Below are the code and all the weights of a small trained network. Each question names an input and a target symbol and asks about switching units off, where a switched-off unit gives its printed mean instead of its output.

import numpy as np


def w(rows, s, z=0):
    codes = np.array(rows[::2]) - 128.0
    scale = np.full(codes.shape[1], s)
    scale[-1] = z or s
    return codes * scale


def f(y):
    return y / 2 * (1 + np.tanh(0.7978845608 * (y + 0.044715 * y**3)))


def softmax(a):
    e = np.exp(a - a.max(-1, keepdims=True))
    return e / e.sum(-1, keepdims=True)


def log_softmax(a):
    a = a - a.max(-1, keepdims=True)
    return a - np.log(np.exp(a).sum(-1, keepdims=True))


def net(x, mask):
    ids = ['Γαεηθλμξπτ'.index(c) for c in x.split()]
    T = len(ids)
    res = E[ids] + P[:T]
    q, k, v = (res @ M[0].T for M in (Q, K, V))
    z = softmax(np.where(np.tri(T) > 0, q @ k.T / 3**0.5, -1e9)) @ v
    res = res + np.where(mask[0], z, O[0][:, -1]) @ O[0][:, :-1]
    y = f(res @ A[0][:, :-1].T + A[0][:, -1])
    res = res + np.where(mask[1:17], y, B[0][:, -1]) @ B[0][:, :-1]
    return log_softmax(res[-1] @ U[:, :-1].T + U[:, -1])


Q, K, V, O, A, B = {}, {}, {}, {}, {}, {}
E = w([
[53,115,82],'Γ',
[120,63,173],'α',
[127,82,106],'ε',
[105,108,4],'η',
[207,58,216],'θ',
[254,54,162],'λ',
[166,75,24],'μ',
[213,82,84],'ξ',
[96,121,160],'π',
[149,88,145],'τ',
],0.0073)
P = w([
[214,254,159],'0',
[147,56,33],'1',
[50,202,147],'2',
[142,46,51],'3',
[57,188,150],'4',
[142,45,58],'5',
[61,181,152],'6',
[140,46,51],'7',
[62,176,153],'8',
[136,44,49],'9',
],0.0098)
Q[0] = w([
[99,52,101],'H0',
[162,58,85],'H0',
[108,7,134],'H0',
],0.018)
K[0] = w([
[197,253,113],'H0',
[184,144,59],'H0',
[236,247,155],'H0',
],0.013)
V[0] = w([
[216,45,69],'H0',
[125,97,253],'H0',
[106,89,165],'H0',
],0.019)
O[0] = w([
[253,89,120,184],'H0',
[83,42,169,29],'H0',
[113,124,172,2],'H0',
],0.02,0.005)
A[0] = w([
[103,173,95,152],'N0',
[147,60,100,169],'N1',
[148,156,95,155],'N2',
[120,95,135,63],'N3',
[163,189,148,165],'N4',
[102,191,195,121],'N5',
[132,182,252,31],'N6',
[155,144,198,106],'N7',
[151,129,109,166],'N8',
[103,78,120,8],'N9',
[106,157,156,192],'N10',
[130,159,105,91],'N11',
[134,218,164,159],'N12',
[135,105,115,54],'N13',
[98,116,97,252],'N14',
[134,131,125,220],'N15',
],0.015,0.0038)
B[0] = w([
[159,97,174,196],'N0',
[95,184,88,215],'N1',
[146,144,189,251],'N2',
[172,133,99,139],'N3',
[117,60,79,230],'N4',
[203,48,85,149],'N5',
[128,250,34,140],'N6',
[163,84,43,134],'N7',
[112,149,181,214],'N8',
[252,86,90,154],'N9',
[163,97,131,142],'N10',
[173,120,126,188],'N11',
[38,175,131,191],'N12',
[182,144,120,141],'N13',
[34,99,173,174],'N14',
[98,127,146,161],'N15',
],0.018,0.013)
U = w([
[138,41,157,98],'Γ',
[137,85,89,169],'α',
[106,132,173,187],'ε',
[116,253,143,125],'η',
[139,200,48,3],'θ',
[189,62,96,55],'λ',
[177,109,202,177],'μ',
[210,132,134,57],'ξ',
[85,167,76,141],'π',
[90,202,114,242],'τ',
],0.0079,0.0032)

Each question gives the input, a string of symbols that net reads in full, and the target symbol t.
The units are the heads (3 rows each of Q, K, V and O) and the neurons (one row each of A and B). Each row of codes is followed by its name. A weight is (code - 128) times the scale printed after its matrix; where a second scale follows, it is the last column's (O, A, B and U).
mask holds one flag per unit, heads first, then neurons. A switched-off unit (its flag False) gives its mean, the last column of its rows in O or B, instead of its output. The means were averaged over made-up inputs and are rounded, as every weight is.
A unit's drop is (log p(t) with every unit on - log p(t) with that unit switched off) / (log p(t) with every unit on - log p(t) with every unit switched off).
The circuit of an input: a set's keep is (log p(t) with only the set's units on - log p(t) with every unit switched off) / (log p(t) with every unit on - log p(t) with every unit switched off). Starting from the 12 units with the biggest drops (on a tie, the unit counted first), units are removed one at a time, each time the one whose removal leaves the highest keep (on an exact tie, the one counted first), for as long as the keep stays at least 0.8.
units of the circuit, in order: the units of the circuit, biggest drop first
most important unit: the unit with the biggest drop
top k neurons: the k neurons with the biggest drops, biggest first
input θ ε θ ξ λ μ μ η η θ, target λ: top 2 neurons	(N9 N12)
input λ μ Γ μ π μ θ, target θ: most important unit	N6
input θ Γ ε μ Γ α τ η θ π, target λ: top 4 neurons	(N9 N12 N3 N8)
input θ ε π μ λ θ π θ α τ, target λ: top 2 neurons	(N9 N12)
input θ π Γ α Γ ξ Γ Γ, target λ: units of the circuit, in order	(H0 N9)
input μ Γ ε τ, target ξ: units of the circuit, in order	(H0 N2)
input π μ α, target α: units of the circuit, in order	(N5 N6 H0 N10)
input θ τ ε α η λ ε η, target λ: units of the circuit, in order	(H0 N9)
input ε μ α, target α: units of the circuit, in order	(N5 H0 N6 N10)
input θ τ η α, target λ: units of the circuit, in order	(H0 N9)
input Γ θ α ε, target ε: units of the circuit, in order	(H0 N14 N0)
input μ μ π, target π: units of the circuit, in order	(N6 N12 N5 H0)
input μ η τ τ μ ε μ α, target ξ: top 3 neurons	(N12 N14 N2)
input ξ ε τ λ, target η: units of the circuit, in order	(N1 N9 N4)
input ξ μ Γ η ξ λ α μ, target η: most important unit	N1
input η ξ π π, target μ: top 2 neurons	(N0 N1)
input ε π θ μ, target τ: units of the circuit, in order	(N4 N1 H0)
input η ε ε ξ Γ, target Γ: top 4 neurons	(N5 N0 N1 N10)
input μ θ π η Γ α η ξ, target ξ: top 3 neurons	(N12 N2 N14)
input π ε ξ π θ λ, target Γ: top 3 neurons	(N14 N9 N12)
